[[118 116 136 147 140 147]
 [121 100 154 135 141 131]
 [108 103 143 138 132 138]] Out: 143

[[111 143 120 143]
 [108 133 132 130]
 [157 110 115 120]] Out: 115

[[131 132 114 129 136 127 129]
 [128 127 154 137 112 120 111]
 [138 131 120 119 138 130 135]] Out: 120

[[145 100 143 141]
 [124 110 108 108]
 [142 133 141 143]] Out: 141

[[119 136 139 140 122 124 125]
 [123 123 118 133 127 116 151]
 [122 140 141 144 123 122 126]] Out: 141

[[129 150 114 117 118 146]
 [118 148 152 114 108 143]
 [142 106 116 108 145 104]] Out: 116

[[128 136 116 146 134 126]
 [130 133 111 125 126 104]
 [129 132 110 123 124 101]] Out: 110

[[115 142 123 110 145 136 117]
 [112 140 132 118 153 135 111]
 [118 121 127 125 136 122 131]] Out: 127
---
Input: [123 138 145 101]
Output: 138

Input:
[[145 130 121 111 107 111]
 [122 108 134 117 131 122]]
Output: 117

Input:
[[149 134 128 129 139 129]
 [129 134 140 149 128 129]
 [143 130 128 128 147 131]]
Output: 128

Input: [143 127 103 131]
Output: 127

Input: [156 149 121 138 122]
Output: 121

Input:
[[128 132 147 155 156]
 [128 128 129 140 153]
 [130 140 154 156 156]]
Output: 154
---
130  106  128  135  125  128  128  129  127  128  130  119  120  129  128  138
128  124  128  126  124  128  125  129  127  126  106  125  128  128  128  125
127  120  128  127  129  128  128  128  127  129  122  130  127  128  128  130
126  128  128  125  127  129  130  129  130  129  128  141  120  129  128  125
128  125  128  127  129  128  127  128  129  128  133  141  134  128  128  127
Answer: 127

127  130  122  135  131  139  113  121  138  139  107  124  112  139
130  123  123  128  129  136  130  120  134  118  134  120  124  132
139  135  120  136  129  121  134  135  131  121  128  115  129  127
134  137  127  142  129  134  132  143  132  115  127  120  129  140
121  127  122  129  117  116  121  129  137  128  117  124  124  134
141  142  112  144  119  109  131  140  143  118  112  106  125  136
123  125  128  132  128  134  125  131  131  124  128  125  125  134
150  140  114  140  134  127  132  123  137  129  115  110  119  127
139  142  126  133  130  135  133  139  128  115  134  124  132  136
Answer: 136

113  121  117  141  126  139  139  110  142  139  118  133
134  120  136  115  125  134  128  110  109  116  119  132
120  121  128  123  127  138  130  110  145  130  124  133
133  125  130  129  124  127  139  110  144  121  125  129
126  133  143  128  121  125  149  110  139  138  140  134
127  123  126  128  129  130  128  110  138  122  128  127
Answer: 127

140  142  111  137  136  100  138  108  113
119  151  142  143  105  122  109  114  132
125  156  134  146  108  110  113  106  125
141  118  107  121  150  119  150  128  118
138  148  114  141  131   98  134  104  113
142  133  107  131  143  105  144  115  113
141  118  108  122  151  117  149  127  117
129  156  127  146  114  104  120  102  121
142  126  107  127  147  110  147  120  114
142  117  107  120  150  119  149  129  117
115  138  148  135  106  138  107  129  139
139  143  110  137  136  100  138  108  113
Answer: 113

137  118  112  137  127  120
139  138  107  125  141  125
139  129  132  112  134  126
126  130  122  103  124  115
141  127  121  126  127  135
152  123  128  107  122  128
131  138  117  116  135  117
146  116  131  133  121  123
119  114  124  115  128  138
145  133  127  121  126  110
Answer: 110

126  112  143  138  112  135  145  127  125  143  121
126  121  137  125  118  139  132  129  130  133  116
133  137  125  110  129  145  124  132  135  102  144
138  138  132  111  121  138  153  118  122  121  129
132  125  133  127  142  133  117  131  114  117  120
Answer: 120

122  131  126  119  120  111  131  129  142  113  136  123  133  133
131  113  135  123  111  127  123  140  130  113  111  120  125  137
111  137  115  119  116  139  124  125  118  147  136  140  119  133
130  128  127  133  116  137  130  119  135  133  127  135  111  130
118  131  118  134  135  124  108  125  142  127  136  123  119  114
120  127  123  137  137  117  121  119  141  132  131  122  122  146
124  129  115  110  107  128  132  128  120  135  135  138  128  139
Answer: 139

118  142  115  119  145  118  113  116  115  118  124  121  115  118  115  119
139  110  141  137  106  137  140  140  144  138  133  139  137  140  138  131
118  140  122  123  139  121  122  120  119  119  127  124  121  122  119  122
117  146  116  122  144  119  115  116  113  116  124  115  120  116  116  119
127  140  122  127  146  127  121  126  122  126  127  125  127  123  126  134
117  148  117  120  136  120  114  116  116  118  125  116  115  115  116  118
117  147  116  119  152  118  117  117  112  118  127  118  117  117  117  124
119  145  117  121  152  119  116  118  114  118  124  121  120  116  118  127
132  127  136  131  137  134  136  133  135  135  133  137  132  134  133  135
138  122  139  137  126  137  137  137  137  138  132  137  138  135  135  140
126  126  125  128  116  127  126  127  122  127  126  126  124  125  123  121
Answer: 121
---
[110 101 137 141 155]
155, 101

[104 110 111 114 116 115]
116, 104

[115 145 144 145 103 148]
148, 103

[121 113 120 150 101 148 129]
150, 101

[[127 110 142 106 124 152]
 [115 144 126 130 129 112]]
152, 106

[132 150 128 124]
150, 124
---
[[126 127 135 118 119]
 [115 112 133 127 128]
 [110 107 154 134 133]] gives 135

[[151 122 143 122]
 [151 144 146 140]
 [129 148 139 125]] gives 122

[[128 127 126 127 127]
 [127 128 129 129 129]
 [145 151 150 149 153]] gives 126

[[148 152 130 120]
 [149 152 132 123]
 [110 112 117 123]] gives 152

[[ 98 120 138 114 133 103]
 [130 144 125 145 114 117]
 [141 117 116 115 123 119]] gives 114

[[132 146 111 136]
 [134 128 146 131]
 [124 124 103 130]] gives 146

[[126 125 148  99]
 [119 120 133 127]
 [149 125 132 110]] gives 125

[[140 137 152 123 109 158]
 [106 149 116 146 106 149]
 [130 115 134 152 118 143]] gives 123
---
[122 101 151 135 111] out 151
[131 111 105 128 145] out 105
[120 105 115 135 154] out 115
[146 123 104 144 137] out 104
[132 131 114 155 119] out 114
[156 113 123 139 156] out 123
[112 126 154 133 139] out 154
[121 142 148 101 127] out 148
[140 119 116 126 157] out 116
[105 132 140 135 127] out 140
